Below are the code and all the weights of a small trained network. Each question names an input and a class and asks about switching units off, where a switched-off unit gives its printed mean instead of its output.

import numpy as np


def w(rows, s, z=0):
    codes = np.array(rows[::2]) - 128.0
    scale = np.full(codes.shape[1], s)
    scale[-1] = z or s
    return codes * scale


def f(y):
    return np.maximum(y, 0)


def log_softmax(a):
    a = a - a.max(-1, keepdims=True)
    return a - np.log(np.exp(a).sum(-1, keepdims=True))


def net(x, mask):
    res = np.array(x, float).reshape(1, 5) / 4 @ E
    y = f(res @ A[0][:, :-1].T + A[0][:, -1])
    res = res + np.where(mask, y, B[0][:, -1]) @ B[0][:, :-1]
    return log_softmax(res[-1] @ U[:, :-1].T + U[:, -1])


A, B = {}, {}
E = w([
[51,165,230],'x0',
[2,35,71],'x1',
[132,149,146],'x2',
[5,76,191],'x3',
[150,96,34],'x4',
],0.0096)
A[0] = w([
[60,111,140,253],'n1',
[164,180,181,195],'n2',
[85,101,114,238],'n3',
[148,138,59,122],'n4',
[177,137,5,230],'n5',
[196,99,61,181],'n6',
[162,173,179,240],'n7',
],0.02,0.0032)
B[0] = w([
[106,70,251,204],'n1',
[189,186,130,215],'n2',
[103,64,159,185],'n3',
[106,90,71,187],'n4',
[100,97,30,253],'n5',
[74,127,76,224],'n6',
[168,235,142,213],'n7',
],0.013,0.019)
U = w([
[111,100,10,253],'0',
[215,212,120,95],'1',
[96,64,206,55],'2',
],0.012,0.0015)

Each question gives the input, the list of numbers given to net, and the class t.
The units are the neurons (one row each of A and B). Each row of codes is followed by its name. A weight is (code - 128) times the scale printed after its matrix; where a second scale follows, it is the last column's (A, B and U).
mask holds one flag per neuron, in row order. A switched-off neuron (its flag False) gives its mean, the last column of its row in B, instead of its output. The means were averaged over made-up inputs and are rounded, as every weight is.
A unit's drop is (log p(t) with every unit on - log p(t) with that unit switched off) / (log p(t) with every unit on - log p(t) with every unit switched off).
The circuit of an input: a set's keep is (log p(t) with only the set's units on - log p(t) with every unit switched off) / (log p(t) with every unit on - log p(t) with every unit switched off). Starting from all 7 units, units are removed one at a time, each time the one whose removal leaves the highest keep (on an exact tie, the one counted first), for as long as the keep stays at least 0.8.
circuit, biggest first: the units of the circuit, biggest drop first
most important unit: the unit with the biggest drop
k most important neurons: the k neurons with the biggest drops, biggest first
drop when u is switched off: that unit's drop, to one decimal
input [-2,0,7,3,1], class 2: most important unit	n5
input [6,-2,4,-4,7], class 1: circuit, biggest first	[n3 n6]
input [8,-3,2,6,-8], class 1: 2 most important neurons	[n7 n2]
input [7,-4,3,5,3], class 1: 3 most important neurons	[n7 n2 n3]
input [3,-1,-1,-1,3], class 1: 2 most important neurons	[n5 n6]
input [3,-3,5,3,8], class 1: drop when n3 is switched off	0.3
input [4,-1,0,-1,4], class 1: drop when n5 is switched off	0.6
input [-6,6,1,7,-1], class 2: drop when n3 is switched off	0.0
input [-5,-8,1,-1,2], class 0: 2 most important neurons	[n5 n6]
input [6,-3,-3,4,-5], class 1: 2 most important neurons	[n7 n2]
